Here is a tiny trained network, its code and every weight. The questions are about switching its units off for an input and a class, where a switched-off unit gives its printed mean instead of its output.

import numpy as np


def w(rows, s, z=0):
    codes = np.array(rows[::2]) - 128.0
    scale = np.full(codes.shape[1], s)
    scale[-1] = z or s
    return codes * scale


def f(y):
    return np.maximum(y, 0)


def log_softmax(a):
    a = a - a.max(-1, keepdims=True)
    return a - np.log(np.exp(a).sum(-1, keepdims=True))


def net(x, mask):
    res = np.array(x, float).reshape(1, 3) / 4 @ E
    y = f(res @ A[0][:, :-1].T + A[0][:, -1])
    res = res + np.where(mask, y, B[0][:, -1]) @ B[0][:, :-1]
    return log_softmax(res[-1] @ U[:, :-1].T + U[:, -1])


A, B = {}, {}
E = w([
[168,65,174,121,103,86,148,230,163,185],'x0',
[37,86,163,60,167,111,253,164,107,127],'x1',
[129,253,71,60,40,57,138,111,79,183],'x2',
],0.012)
A[0] = w([
[105,136,107,67,118,96,169,105,108,168,160],'n1',
[76,84,95,139,92,157,99,100,108,169,3],'n2',
[101,131,93,64,66,56,218,106,81,113,213],'n3',
[95,77,180,87,155,33,89,185,116,107,65],'n4',
[32,110,58,202,198,226,98,77,95,97,118],'n5',
[255,105,112,154,123,131,57,127,186,168,207],'n6',
[181,85,120,181,161,85,95,175,150,160,162],'n7',
[127,100,109,189,179,154,122,77,177,61,160],'n8',
[200,118,119,147,78,95,87,147,151,166,156],'n9',
[55,172,131,163,120,136,74,86,111,92,100],'n10',
[126,197,105,128,203,187,102,24,113,157,88],'n11',
[165,90,89,160,9,83,61,125,137,250,222],'n12',
[144,51,158,102,119,149,183,171,175,91,206],'n13',
[123,124,201,151,208,107,166,186,184,117,94],'n14',
[112,173,149,150,47,119,109,174,106,123,217],'n15',
],0.0086,0.0031)
B[0] = w([
[114,170,135,86,78,93,75,107,162,102,201],'n1',
[111,171,123,134,186,109,60,112,181,142,132],'n2',
[67,205,99,107,123,107,136,16,158,186,244],'n3',
[90,90,95,112,129,90,120,141,153,165,192],'n4',
[113,144,222,88,91,116,51,66,74,151,252],'n5',
[177,183,185,215,145,75,79,178,118,183,236],'n6',
[104,101,176,112,254,143,42,98,188,159,197],'n7',
[162,95,139,159,65,130,62,135,72,99,228],'n8',
[218,153,192,193,113,155,70,172,132,97,197],'n9',
[88,158,86,97,99,115,165,68,97,120,195],'n10',
[87,157,97,74,111,96,167,82,54,132,224],'n11',
[153,101,230,220,64,188,145,126,102,130,234],'n12',
[70,100,109,149,124,126,71,158,169,160,241],'n13',
[109,46,98,59,171,133,97,207,177,156,225],'n14',
[135,129,179,155,76,149,170,90,99,86,182],'n15',
],0.008,0.012)
U = w([
[58,246,96,43,143,14,199,65,132,191,142],'0',
[88,139,143,92,49,150,157,96,2,16,228],'1',
[204,189,172,172,123,179,197,189,52,22,2],'2',
[144,134,240,219,131,115,43,180,213,167,205],'3',
[78,28,63,92,163,142,182,226,201,97,56],'4',
],0.007,0.0036)

Each question gives the input, the list of numbers given to net, and the class t.
The units are the neurons (one row each of A and B). Each row of codes is followed by its name. A weight is (code - 128) times the scale printed after its matrix; where a second scale follows, it is the last column's (A, B and U).
mask holds one flag per neuron, in row order. A switched-off neuron (its flag False) gives its mean, the last column of its row in B, instead of its output. The means were averaged over made-up inputs and are rounded, as every weight is.
A unit's drop is (log p(t) with every unit on - log p(t) with that unit switched off) / (log p(t) with every unit on - log p(t) with every unit switched off).
The circuit of an input: a set's keep is (log p(t) with only the set's units on - log p(t) with every unit switched off) / (log p(t) with every unit on - log p(t) with every unit switched off). Starting from the 12 units with the biggest drops (on a tie, the unit counted first), units are removed one at a time, each time the one whose removal leaves the highest keep (on an exact tie, the one counted first), for as long as the keep stays at least 0.8.
units of the circuit, in order: the units of the circuit, biggest drop first
unit that matters most: the unit with the biggest drop
top k neurons: the k neurons with the biggest drops, biggest first
drop of u: that unit's drop, to one decimal
input [-3,0,-1], class 1: unit that matters most -> n3
input [-3,-5,6], class 1: units of the circuit, in order -> (n12 n11)
input [-2,5,-5], class 4: units of the circuit, in order -> (n6 n14)
input [1,5,0], class 4: units of the circuit, in order -> (n5 n6)
input [-5,-8,7], class 1: units of the circuit, in order -> (n11 n12)
input [-1,1,2], class 0: top 2 neurons -> (n8 n12)
input [-6,5,-7], class 1: top 2 neurons -> (n5 n6)
input [3,4,0], class 4: top 2 neurons -> (n5 n11)
input [0,-1,8], class 1: top 2 neurons -> (n12 n15)
input [-4,-8,7], class 1: top 2 neurons -> (n11 n10)
input [-4,-3,7], class 1: top 3 neurons -> (n12 n15 n7)
input [1,-4,8], class 3: top 2 neurons -> (n12 n9)
input [-2,6,-2], class 0: top 3 neurons -> (n12 n9 n3)
input [-2,-2,7], class 1: units of the circuit, in order -> (n12)
input [-8,-5,-8], class 1: drop of n9 -> 0.0
input [3,4,1], class 0: drop of n3 -> 0.3
input [-4,-3,2], class 1: drop of n3 -> 0.2
input [-3,-8,8], class 2: drop of n9 -> 0.3
